[116  98 157 125 112 108 125  80 146 124 120 116] -> (30)
[134 130  56  86 116 104 140  80 154 131 143 127] -> (106)
[116 153 157 125 112 141 121  80 109 111 120 116] -> (46)
[132 108 112  69 156 110 131 155  31 129 114 123] -> (117)
find: [116 153 157 125 112 141 121  80 109 111 120 116] : (46)
common (117) (46):  : [112]
common (46) (117):  : [112]
common (106) (117):  : [131]
common (117) (106):  : [131]

[150 133 122 140  21 113 127]  (53)
[102 147 140 146 139 150 112]  (56)
[140 133 137 147 108  21 140]  (61)
[109 141 140 160 132 141 191]  (71)
common (53) (71):  : [140]
common (71) (61):  : [140]
common (71) (53):  : [140]
common (56) (71):  : [140]
common (71) (56):  : [140]

[ 78 141 210 144  79  73 160 224 195 156  60 166 178 212 111 123 213 163
 138  98 180  84 133  46 197] = (27)
[ 79 149 229 133  81  70 164 219 204 152  67 143 160 187 123 121 235 173
 137  90 195 115 107  44 196] = (145)
[ 79 148 232 123  80  67 162 223 209 150  81 146 152 183 125 120 225 166
 137  85 195 121 119 199 188] = (209)
[ 80 156 233 123  85  71 163 217 203 150  67 137 159 184 126 119 239 225
 134  88 197 124 105  46 195] = (104)
[ 78 140 210 145  79  72 160 224 196 155  60 166 178 212 111 123 213 163
 139  99 180  83 132  46 198] = (91)
[ 64 147 214 148  67  78 161 204 203 160  77 155 173 198 112 122 220 162
 135  92 183  86 120  31 200] = (80)
[ 67 136 212 152  66  74 163 209 202 157  81 160 171 200 115 123 220 162
 138  94 183  86 121 226 201] = (217)
[ 79 147 228 136  81  70 165 219 204 152  68 144 161 188 122 121 235 172
 137  90 194 114 108  43 197] = (26)
[ 80 157 235 119  85  71 162 219 204 151  70 138 155 183 127 118 237 173
 133  85 198 127 108  49 194] = (154)
[ 79 150 233 121  82  68 161 222 208 151  77 143 213 183 126 119 229 168
 135  84 196 124 116  53 190] = (137)
[ 67 146 212 147  69  77 160 208 201 159  72 159 176 203 214 122 216 162
 136  93 181  83 126  33 200] = (125)
[ 75 140 209 147  75  73 161 219 196 156  65 166 178 212 112 122 213 162
 139  98 179  81 133  43 199] = (79)
common (125) (154):  : [162]
find: [ 79 150 233 121  82  68 161 222 208 151  77 143 213 183 126 119 229 168
 135  84 196 124 116  53 190] : (137)
find: [ 80 157 235 119  85  71 162 219 204 151  70 138 155 183 127 118 237 173
 133  85 198 127 108  49 194] : (154)

[215 195 149  90  49  59 113 163 164 111  51  36  71 124  48 177 185 194
 177 128  78  65  96 150  49] -> (32)
[209 169 113  62  50 152 151 176 138  71 196  53 105 148 169 182 195 188
 150  96  65  78 130 183 210] -> (132)
[115 165 169 113  53  35  71 122 158 174 184 194 174 131  83  63  95 150
 195 215 195 150  90  48  59] -> (57)
[107  85  52  94 152 174 134  65  35  56 109 150 169 182 192 186 146  93
  66  84 153 183 211 204 165] -> (6)
[188 195 178 132  85  64  91 149 194 212 195 152  91  46  38  80 131 161
 176 188 195 170 119  75  68] -> (84)
[188 195 178 132  85  64  91 149 194 212 195 152  91  49  57 106 161 170
 116  54  35  71  86 155 175] -> (43)
[ 53 104 159 172 122  59  35  65 117 153 173 184 194 180 195  86  65  88
 143 192 210 200 158  97  52] -> (153)
[ 94 153 195 213 196 148  91  52  56 111 167 168 117  52  35  72 122 157
 173 188 196 176 131  81  66] -> (28)
find: [215 195 149  90  49  59 113 163 164 111  51  36  71 124  48 177 185 194
 177 128  78  65  96 150  49] : (32)
find: [107  85  52  94 152 174 134  65  35  56 109 150 169 182 192 186 146  93
  66  84 153 183 211 204 165] : (6)
find: [ 53 104 159 172 122  59  35  65 117 153 173 184 194 180 195  86  65  88
 143 192 210 200 158  97  52] : (153)
find: [188 195 178 132  85  64  91 149 194 212 195 152  91  49  57 106 161 170
 116  54  35  71  86 155 175] : (43)

[194 149 110 120 121  89 117 135 117 103 111  74  76 148 123 118 169 156
 126 147 172 157 192  58 124 136 112 142 224 204  76 102  84 156 152 125
  76 111  90 191 135 103 117 130 125  98 128  78 114 121 104 134 108 120
  32  96  98 130 155  98] = (108)
[ 94 101 165 168  86 136 133 123  42 123 102  71 101 191 190 123 162 205
 127 207  89 173 147 128 125  46 129 163  97 182 107 151 172 122 148 169
 136 106 118  83 114 145 152 139 100  80 133 162 164 134 172 126  76 148
 112  96  98 130 155  98] = (111)
[194 149 110 120 121  89 117 135 117 103 111  74  76 148 123 118 169 156
 126 147 172 157 192  58 129 136 147 142 224 204  76 130  84 156 152 125
  76 111  90 191 135 103 117 130 125  98 128  78 114 121 104 134 108 111
  32 197  76 124 159 140] = (55)
find: [194 149 110 120 121  89 117 135 117 103 111  74  76 148 123 118 169 156
 126 147 172 157 192  58 124 136 112 142 224 204  76 102  84 156 152 125
  76 111  90 191 135 103 117 130 125  98 128  78 114 121 104 134 108 120
  32  96  98 130 155  98] : (108)
find: [194 149 110 120 121  89 117 135 117 103 111  74  76 148 123 118 169 156
 126 147 172 157 192  58 129 136 147 142 224 204  76 130  84 156 152 125
  76 111  90 191 135 103 117 130 125  98 128  78 114 121 104 134 108 111
  32 197  76 124 159 140] : (55)

[ 97 143 151 150 126 210  84 146 152 160 130 136  69  85 104 151 196 130
  69 187 115 144 181  99 199 129 185  72 171 177 119 115  64 103] -> (162)
[125 152 180 125 116 189  79 104 150 148 132 127  63  68 120 122 194 115
 101 172 150  91 187  84 172 132 197  73 164 121 105 134 171 116] -> (158)
[157 108 155 172 142 111 113 153  90 131 140 104 121 129  83 196 147 143
 189  68 196 187 101  56  71 177 114 128 152 157 124 176 132 169] -> (152)
[173 124 183 155 142 111 104 126 198 132 151  99 105 108 102 172 163 128
 203  76 214 149 110  37  72 174 143  80 162 114 119 183 125 166] -> (213)
[128 156 185 132 128 191  79 118 136 159 145 122  56  70 122 134 211 114
 104 175 147 106 178  64 176 134 211  75 182 125 115 137 175 109] -> (86)
[128 156 185 132 128 191  79 118 136 159 145 122  56  70 122 134 211 114
 104 175 147 106 178  64 176 134 211  75 182 125 115 137 159 125] -> (96)
[140 102 138 174 135 123 113 155 108 126 129 112 125 131  74 194 137 147
 168  79 181 190 112  79  83 170 102 123 141 174  65 161 141 164] -> (85)
[ 99 138 143 141 111 203  84 126 164 146 113 140  78  84 100 139 179 129
  71 181 120 123 192 120 197 126 167  74 150 170 108 112 186 112] -> (157)
[175 117 172 145 123 106 103 101 106 112 129 103 119 106  94 154 137 129
 202  67 221 122 124  60  58 170 119 121 133 102 101 182 113 179] -> (189)
[ 98 140 147 142 114 204  83 131 162 150 118 139  74  86 104 141 184 128
  70 184 120 125 191 113 193 124 172  70 156 170 111 114 185 109] -> (112)
[173 124 183 155 142 111 104 126  91 132 151  99 105 108 102 172 163 128
 203  76 214 149 110  37  72 174 143 120 162 114 119 183 125 166] -> (2)
[ 98 140 147 142 114 204  83 129 162 150 118 139  74  86 104 141 184 128
  70 184 120 125 191 113 193 124 172  70 156 170 111 114 185 109] -> (102)
find: [ 98 140 147 142 114 204  83 129 162 150 118 139  74  86 104 141 184 128
  70 184 120 125 191 113 193 124 172  70 156 170 111 114 185 109] : (102)

[117 175  58  70  83  74  32 215 117  27  99 120 113  37 178 193 189 123
 135 154  95 214 136  85 121  83  90 141 102 158 132  91 170  99  80 146
  77 214] : (120)
[131  71 197 184 161 186 217  24 137 237 168 131 146 218  69  71  65 126
 127 101 151  48 117  99 129 172 159 116 100  99 121 100  75 142 171 113
 162  40] : (118)
[130 101 162 161 162 157 170  87 135 181 136 130 137 169 100 105 100 130
 129 124  98  91 123  71 131 145 140 124 148 110 129 143 100 135 152  99
 156  71] : (119)
find: [117 175  58  70  83  74  32 215 117  27  99 120 113  37 178 193 189 123
 135 154  95 214 136  85 121  83  90 141 102 158 132  91 170  99  80 146
  77 214] : (120)
find: [130 101 162 161 162 157 170  87 135 181 136 130 137 169 100 105 100 130
 129 124  98  91 123  71 131 145 140 124 148 110 129 143 100 135 152  99
 156  71] : (119)
find: [131  71 197 184 161 186 217  24 137 237 168 131 146 218  69  71  65 126
 127 101 151  48 117  99 129 172 159 116 100  99 121 100  75 142 171 113
 162  40] : (118)

[223  72 225 160 213  71 226  74  53  79] = (92)
[178 151 195  58 160 157 193  55  59  56] = (3)
[231 192 225 161 222  70 193 160  39  61] = (48)
common (3) (92):  : [160]
common (92) (3):  : [160]
find: [223  72 225 160 213  71 226  74  53  79] : (92)
find: [178 151 195  58 160 157 193  55  59  56] : (3)

[134  28 145  15  57] = (89)
[223  29  57  67  94] = (70)
[ 28 145 133  29  29] = (4)
common (70) (4):  : [29]
find: [ 28 145 133  29  29] : (4)
common (70) (89):  : [57]
common (89) (70):  : [57]
find: [223  29  57  67  94] : (70)
common (4) (70):  : [29]

[ 55 147 145  54  97] = (93)
[ 55 146  21  53 156] = (115)
[ 54 106  58 146  54] = (110)
common (115) (93):  : [55]
common (93) (115):  : [55]
common (93) (110):  : [54]
common (110) (93):  : [54]

[141  94 200  78 131 147 119 128 167 128 128 153 132 147 178  84 163 180
 144 103 128  85 144  90] : (114)
[130 105 128 177 176 130  90 138  84 137 117 162  66 169  74 123 128 103
 128 133 162 128 152 196] : (126)
[122 205 140 120 112 128 149 161 171 162 139 175 189 128 162 161 158  96
 177 157 123 114 128 165] : (98)
[128 201 138  94  95 104 157 128 180 154 151 171 202 128 135 168 137 121
 128 137  99 146  93  80] : (33)
[128 201 138  94  95 104 157 128 180 154 151 171 202 128 135  91 168 120
 170 150 106 203 113 133] : (82)
[122 205 140 120 112 128 149 161 171 160 139 175 189 128 128  86 158  96
 177 157 123 114 163 168] : (66)
find: [128 201 138  94  95 104 157 128 180 154 151 171 202 128 135  91 168 120
 170 150 106 203 113 133] : (82)
common (98) (114):  : [128]
find: [122 205 140 120 112 128 149 161 171 160 139 175 189 128 128  86 158  96
 177 157 123 114 163 168] : (66)

[107 213 137 126 182  92 136 165] -> (121)
[144  50 102 131  84 149  63  59] -> (42)
[ 67 103 143 109 215 198 104  38] -> (81)
[ 83  49 143 109 215  97 103 200] -> (105)
[126 181 158  71 190  70 182  82] -> (149)
[ 82  49 206 161 220 192 149 216] -> (69)
[ 84 161  80  46  53 109 169  55] -> (129)
common (69) (149):  : [82]
common (105) (69):  : [49]

[177 221 164 164 233 164 144 160 129 101 192 190 235 120 108 147  32 191
 158 169 165  99 211  33 219  53 137  92 151  87 205  80 185  23 196 232
 207 109  35 126  34 196 204  30  80  97  37 190] : (73)
[215 176 118  31 144 178 212 201 113 208 214  76  96 163 159  41 181 186
 106 101 151  22  70 130  72 105 130  43  92 196 143 119 191 208  90 121
 160 196 178  23 100 135 163 174 224  38 218 194] : (135)
[163  70 129 165 223 221 201  41 100 169 162 229 204 168  90 234  28 179
  96 235 219 116 226  40 149  77 222  54 134  94 220 103 112 132  46 125
 104 164 212 143 152 172 185 170 208  34  56 111] : (76)
[163  70 129 192 223 221 201  41 100 169 162 207 204 168 143 234  28 179
  96 235 219 116 226  40 218  77 222  54 134  94 220 103 112 132  43 125
 104 164 212 143 152 172 185 170 119 191  56 111] : (130)
find: [177 221 164 164 233 164 144 160 129 101 192 190 235 120 108 147  32 191
 158 169 165  99 211  33 219  53 137  92 151  87 205  80 185  23 196 232
 207 109  35 126  34 196 204  30  80  97  37 190] : (73)
find: [215 176 118  31 144 178 212 201 113 208 214  76  96 163 159  41 181 186
 106 101 151  22  70 130  72 105 130  43  92 196 143 119 191 208  90 121
 160 196 178  23 100 135 163 174 224  38 218 194] : (135)
find: [163  70 129 165 223 221 201  41 100 169 162 229 204 168  90 234  28 179
  96 235 219 116 226  40 149  77 222  54 134  94 220 103 112 132  46 125
 104 164 212 143 152 172 185 170 208  34  56 111] : (76)

[117 118  95  95 107 170 126]  (127)
[106  94  95 114 107 138 170]  (75)
[128 118 161 144 143  50 138]  (116)
common (116) (75):  : [138]
common (116) (127):  : [118]
find: [106  94  95 114 107 138 170] : (75)
common (75) (116):  : [138]
common (127) (116):  : [118]
find: [128 118 161 144 143  50 138] : (116)

[211  71  46  81  59 188  49 189  47] = (142)
[183 200 195 228  28 195 114 133 119] = (128)
[155 182 158 198 228  59  92  89 173] = (10)
[155 119 158 198 228  59  92  77 122] = (151)
[188  58 195 174  82 143 172 186 166] = (161)
[ 81 151 229 142  36  83  65 125 183] = (83)
[160  96 208 180 138  81 183 199  72] = (7)
[135  81 134  86 130 211 188 102 109] = (97)
common (128) (83):  : [183]
common (10) (142):  : [59]
common (97) (161):  : [188]
common (10) (128):  : [228]
common (128) (161):  : [195]
common (128) (7):  : [183]
common (7) (97):  : [81]

[155 104 131 137 116 116  95 103 180 129 123 133] = (67)
[147 136 132 198 180 200  14 171 131 191 179 203] = (65)
[127 142 141 111 143 118 153  85 115 142 142 117] = (11)
find: [155 104 131 137 116 116  95 103 180 129 123 133] : (67)

[198 109 213 103  79  82 139] : (168)
[ 21  94  70 107 105 158 125] : (177)
[ 54 177  62 147  96  88  77] : (173)
[176 126 178 125 136 149 107] : (45)
[105 141  79  73 164  45 186] : (20)
[ 91 189  66  84 106 175 196] : (19)
[165 101 196 149 132 111 126] : (219)
[207 213 105 141 110  90 126] : (88)
[149  36 135  65 158 188 149] : (165)
[ 53 206 124 143 191 136 172] : (141)
[174 149 203 113  71 116  49] : (24)
[150  90 165 172 188 112 150] : (62)
common (165) (219):  : [149]
common (141) (45):  : [136]
common (45) (88):  : [126]
common (88) (62):  : [90]
find: [ 54 177  62 147  96  88  77] : (173)

[159 132 148 147] : (133)
[138 129 192 179] : (77)
[136 128 116 178] : (59)
[163 128 129 128] : (140)
[100 218 134 151] : (63)
[174  83 163 151] : (136)
common (140) (77):  : [129]
common (136) (140):  : [163]
common (136) (63):  : [151]

[185 170 157  77  38 196 151 124 137] : (52)
[ 85 195 132 139 157 110  96 119 143] : (181)
[ 83  72 196 182 197 157  91 148 127] : (13)
[163 211 195 143  24  76 149 179 195] : (124)
[137 162  86 179 101 148 165 188  88] : (155)
[185 226 131 175  38 101 179 205 119] : (50)
[ 58 112 100 183 195  98 118 181 131] : (134)
[ 87  68 137 110 207 122  89  89 144] : (9)
[169 120 197  18  76 140 106  60 183] : (144)
[158 115 170  58  83 145 101  76 159] : (99)
[171 171 123 126  62 147 195 141 109] : (49)
[155 189 134 172  70 106 154 190 136] : (100)
common (181) (9):  : [110]
common (134) (181):  : [195]
common (13) (181):  : [157]
common (155) (124):  : [179]
common (155) (13):  : [148]
common (181) (134):  : [195]
common (134) (49):  : [195]

[166 134  42 235  57  73 236 235  57] = (51)
[ 99 235  43 214 235 201 221 165 236] = (38)
[235 206 204 204 132  42 192  57  86] = (17)
common (17) (38):  : [235]
common (38) (17):  : [235]
find: [235 206 204 204 132  42 192  57  86] : (17)
find: [ 99 235  43 214 235 201 221 165 236] : (38)
find: [166 134  42 235  57  73 236 235  57] : (51)

[148 137 129 161 151] : (175)
[120 133 133 127 150] : (35)
[150 132 204 141 122] : (25)
[141 157 134 141 207] : (103)
[159 203 129 161 150] : (139)
[135 172 147 192 175] : (95)
[135 241 131 184 204] : (58)
[150 159 145 150 148] : (74)
common (103) (25):  : [141]
common (74) (25):  : [150]
common (25) (58):  : [204]
common (25) (35):  : [150]
common (35) (74):  : [150]
common (74) (175):  : [148]

